Here is a tiny trained network, its code and every weight. The questions are about switching its units off for an input and a target symbol, where a switched-off unit gives its printed mean instead of its output.

import numpy as np


def w(rows, s, z=0):
    codes = np.array(rows[::2]) - 128.0
    scale = np.full(codes.shape[1], s)
    scale[-1] = z or s
    return codes * scale


def f(y):
    return np.maximum(y, 0)


def softmax(a):
    e = np.exp(a - a.max(-1, keepdims=True))
    return e / e.sum(-1, keepdims=True)


def log_softmax(a):
    a = a - a.max(-1, keepdims=True)
    return a - np.log(np.exp(a).sum(-1, keepdims=True))


def net(x, mask):
    ids = ['δζηπτφω'.index(c) for c in x.split()]
    T = len(ids)
    res = E[ids] + P[:T]
    u = 0
    for l in range(3):
        r = res
        for j in range(2):
            rows = slice(2 * j, 2 * j + 2)
            q, k, v = (r @ M[l][rows].T for M in (Q, K, V))
            z = softmax(np.where(np.tri(T) > 0, q @ k.T / 2**0.5, -1e9)) @ v
            o = O[l][rows]
            res = res + np.where(mask[u + j], z, o[:, -1]) @ o[:, :-1]
        u += 2
        y = f(res @ A[l][:, :-1].T + A[l][:, -1])
        res = res + np.where(mask[u : u + 8], y, B[l][:, -1]) @ B[l][:, :-1]
        u += 8
    return log_softmax(res[-1] @ U[:, :-1].T + U[:, -1])


Q, K, V, O, A, B = {}, {}, {}, {}, {}, {}
E = w([
[69,16,242,194,163,149,142],'δ',
[212,135,125,166,119,137,152],'ζ',
[90,85,124,118,86,75,66],'η',
[129,96,161,90,201,107,159],'π',
[129,100,157,84,40,206,99],'τ',
[254,138,104,148,122,162,113],'φ',
[98,193,170,135,153,185,96],'ω',
],0.018)
P = w([
[55,85,2,158,164,191,123],'0',
[88,73,44,161,167,175,130],'1',
[117,78,82,148,182,164,106],'2',
[149,86,103,136,189,152,88],'3',
[177,97,128,117,170,133,95],'4',
[204,111,144,106,162,123,88],'5',
[228,117,162,90,146,111,88],'6',
[244,138,155,60,162,110,53],'7',
[254,148,153,27,152,102,67],'8',
],0.0089)
Q[0] = w([
[133,165,119,116,155,110,145],'L0H1',
[203,25,158,108,211,169,64],'L0H1',
[150,90,200,178,131,141,51],'L0H2',
[31,134,162,254,94,165,241],'L0H2',
],0.0091)
K[0] = w([
[101,124,127,128,151,183,120],'L0H1',
[207,73,228,110,99,32,56],'L0H1',
[126,145,254,188,126,131,149],'L0H2',
[85,107,47,180,138,166,179],'L0H2',
],0.0092)
V[0] = w([
[156,149,175,109,80,3,62],'L0H1',
[149,91,252,197,125,99,133],'L0H1',
[212,117,149,103,183,247,190],'L0H2',
[104,56,22,144,173,204,147],'L0H2',
],0.0071)
O[0] = w([
[176,47,181,89,118,251,187,171],'L0H1',
[161,206,3,48,124,91,148,234],'L0H1',
[48,135,159,171,72,16,108,160],'L0H2',
[181,134,127,119,9,193,154,253],'L0H2',
],0.0054,0.004)
A[0] = w([
[92,109,141,152,12,115,2,62],'L0N1',
[157,192,94,36,83,172,138,94],'L0N2',
[248,185,115,116,43,217,179,3],'L0N3',
[117,113,90,118,223,66,127,23],'L0N4',
[64,243,216,187,197,236,38,193],'L0N5',
[82,108,114,197,196,224,195,28],'L0N6',
[179,214,146,128,131,11,215,68],'L0N7',
[157,115,151,186,103,167,243,209],'L0N8',
],0.0063,0.0023)
B[0] = w([
[44,163,109,72,155,126,118,253],'L0N1',
[150,92,208,151,177,231,148,171],'L0N2',
[84,211,205,154,255,114,42,189],'L0N3',
[119,111,154,220,185,171,180,148],'L0N4',
[135,136,196,107,45,126,219,180],'L0N5',
[121,80,170,155,108,66,184,154],'L0N6',
[92,144,76,144,155,236,170,148],'L0N7',
[193,114,206,161,160,171,25,168],'L0N8',
],0.0068,0.0051)
Q[1] = w([
[213,99,182,110,110,143,110],'L1H1',
[130,90,126,199,138,164,214],'L1H1',
[167,1,234,225,137,242,183],'L1H2',
[130,62,127,64,130,79,30],'L1H2',
],0.0084)
K[1] = w([
[135,188,188,104,197,76,155],'L1H1',
[154,168,105,120,185,1,170],'L1H1',
[125,201,57,72,131,90,135],'L1H2',
[205,114,206,53,138,92,134],'L1H2',
],0.0086)
V[1] = w([
[135,170,57,133,132,167,134],'L1H1',
[133,95,109,157,121,102,141],'L1H1',
[108,227,87,117,227,251,182],'L1H2',
[124,57,221,253,130,164,123],'L1H2',
],0.0075)
O[1] = w([
[146,164,175,132,185,169,96,69],'L1H1',
[111,173,102,134,201,175,107,75],'L1H1',
[91,172,136,138,87,2,53,48],'L1H2',
[141,146,164,175,174,72,138,253],'L1H2',
],0.0088,0.0039)
A[1] = w([
[176,30,137,195,126,164,157,208],'L1N1',
[132,69,62,118,2,34,95,197],'L1N2',
[140,131,79,85,76,192,147,7],'L1N3',
[82,142,167,135,100,134,32,157],'L1N4',
[24,84,118,158,117,167,192,182],'L1N5',
[160,107,128,135,75,5,77,72],'L1N6',
[175,96,191,152,188,53,222,97],'L1N7',
[94,93,175,125,248,45,137,131],'L1N8',
],0.0075,0.0022)
B[1] = w([
[115,248,3,75,142,131,126,255],'L1N1',
[111,121,123,114,249,222,46,191],'L1N2',
[94,156,189,213,181,50,147,153],'L1N3',
[129,108,244,165,165,104,154,198],'L1N4',
[227,136,132,68,126,22,118,206],'L1N5',
[102,152,86,225,161,224,66,168],'L1N6',
[72,164,58,200,136,199,166,221],'L1N7',
[106,108,89,177,163,130,218,226],'L1N8',
],0.0067,0.0068)
Q[2] = w([
[178,190,155,108,63,103,195],'L2H1',
[191,95,93,77,141,79,149],'L2H1',
[160,228,107,186,1,101,221],'L2H2',
[81,72,78,200,160,104,162],'L2H2',
],0.0087)
K[2] = w([
[71,179,166,118,75,84,160],'L2H1',
[45,142,112,134,101,85,88],'L2H1',
[34,181,113,164,139,41,85],'L2H2',
[81,255,118,107,195,239,190],'L2H2',
],0.0083)
V[2] = w([
[194,240,245,36,228,156,187],'L2H1',
[13,241,94,128,54,219,138],'L2H1',
[169,172,128,224,88,109,1],'L2H2',
[250,81,221,48,108,108,135],'L2H2',
],0.005)
O[2] = w([
[162,254,200,52,176,117,184,191],'L2H1',
[227,145,185,148,71,196,121,117],'L2H1',
[172,153,38,94,165,114,86,29],'L2H2',
[83,154,101,190,152,176,143,3],'L2H2',
],0.0084,0.0035)
A[2] = w([
[58,106,84,107,158,142,123,82],'L2N1',
[171,139,82,166,151,110,173,168],'L2N2',
[232,100,166,125,143,114,56,172],'L2N3',
[99,123,105,147,105,133,92,80],'L2N4',
[109,170,181,110,120,155,53,2],'L2N5',
[180,41,103,19,116,124,79,155],'L2N6',
[87,199,191,254,176,116,167,86],'L2N7',
[28,128,96,141,210,154,113,77],'L2N8',
],0.0085,0.0032)
B[2] = w([
[182,109,34,136,6,147,133,196],'L2N1',
[65,112,167,174,80,173,183,208],'L2N2',
[25,195,122,160,206,185,202,207],'L2N3',
[151,90,103,76,102,195,139,141],'L2N4',
[165,75,158,112,158,118,221,194],'L2N5',
[5,192,94,94,54,189,47,199],'L2N6',
[143,127,95,54,110,156,87,255],'L2N7',
[254,160,159,122,103,87,182,241],'L2N8',
],0.0071,0.0073)
U = w([
[150,147,158,129,110,111,86,75],'δ',
[175,160,149,145,91,140,89,10],'ζ',
[41,192,83,22,98,136,84,118],'η',
[58,145,102,116,126,59,230,189],'π',
[57,89,254,120,157,114,65,252],'τ',
[90,246,129,175,175,111,87,123],'φ',
[172,250,149,49,77,33,110,104],'ω',
],0.0055,0.0024)

Each question gives the input, a string of symbols that net reads in full, and the target symbol t.
The units are the heads (2 rows each of Q, K, V and O) and the neurons (one row each of A and B). Each row of codes is followed by its name. A weight is (code - 128) times the scale printed after its matrix; where a second scale follows, it is the last column's (O, A, B and U).
mask holds one flag per unit, layer by layer, with each layer's heads first. A switched-off unit (its flag False) gives its mean, the last column of its rows in O or B, instead of its output. The means were averaged over made-up inputs and are rounded, as every weight is.
A unit's drop is (log p(t) with every unit on - log p(t) with that unit switched off) / (log p(t) with every unit on - log p(t) with every unit switched off).
The circuit of an input: a set's keep is (log p(t) with only the set's units on - log p(t) with every unit switched off) / (log p(t) with every unit on - log p(t) with every unit switched off). Starting from the 12 units with the biggest drops (on a tie, the unit counted first), units are removed one at a time, each time the one whose removal leaves the highest keep (on an exact tie, the one counted first), for as long as the keep stays at least 0.8.
units of the circuit, in order: the units of the circuit, biggest drop first
unit that matters most: the unit with the biggest drop
k most important neurons: the k neurons with the biggest drops, biggest first
top k neurons in layer l: the k neurons of layer l with the biggest drops, biggest first
which heads matter: for each layer, one digit per head in row order, 1 if its drop is at least 0.15 and else 0, layers parted by /
drop when u is switched off: that unit's drop, to one decimal
input τ η δ, target π: units of the circuit, in order -> (L0N6, L1N8)
input π η π τ ω η, target τ: most important neuron -> (L0N1)
input δ ζ δ φ, target φ: units of the circuit, in order -> (L2N3, L0N3)
input π δ δ η η η, target η: 2 most important neurons -> (L2N6, L1N4)
input ω η τ, target τ: 2 most important neurons -> (L0N3, L0N1)
input φ τ φ, target φ: which heads matter -> 00 / 00 / 01
input φ π η τ φ η, target ζ: which heads matter -> 01 / 11 / 01
input τ π η φ η η φ δ, target π: which heads matter -> 11 / 00 / 00
input ω δ δ η ζ δ η δ π, target π: units of the circuit, in order -> (L0H2, L1N8)
input δ η ζ η π τ η, target τ: which heads matter -> 10 / 01 / 01
input η φ η φ τ τ ω, target ω: units of the circuit, in order -> (L2H1, L0N5)
input η ω ω, target ω: units of the circuit, in order -> (L0N5, L2H1)
input δ π τ η φ δ, target ω: which heads matter -> 10 / 01 / 10
input π τ η φ ω τ ζ, target φ: units of the circuit, in order -> (L0N3)
input τ φ η π δ δ η δ η, target π: which heads matter -> 01 / 01 / 00
input η ζ η τ δ π η, target ζ: 3 most important neurons -> (L1N2, L0N2, L1N6)
input η φ δ δ ω η, target ω: top 3 neurons in layer 2 -> (L2N8, L2N7, L2N3)
input η η η η ζ η, target φ: which heads matter -> 10 / 01 / 01
input δ η η δ, target η: which heads matter -> 00 / 01 / 00
input τ π η η δ η, target π: which heads matter -> 00 / 01 / 00
input π η η ζ π ω ω δ η, target φ: top 2 neurons in layer 0 -> (L0N8, L0N1)
input η φ π η, target ω: unit that matters most -> L2N8
input ω φ ω δ φ ζ δ, target ω: 2 most important neurons -> (L2N8, L0N3)
input π π δ δ τ, target τ: top 2 neurons in layer 0 -> (L0N2, L0N3)
input η φ τ π η η, target η: drop when L2N7 is switched off -> -0.1
input η δ δ ζ, target φ: drop when L2N5 is switched off -> 0.1
input η τ η δ η δ, target η: drop when L1N1 is switched off -> 0.7
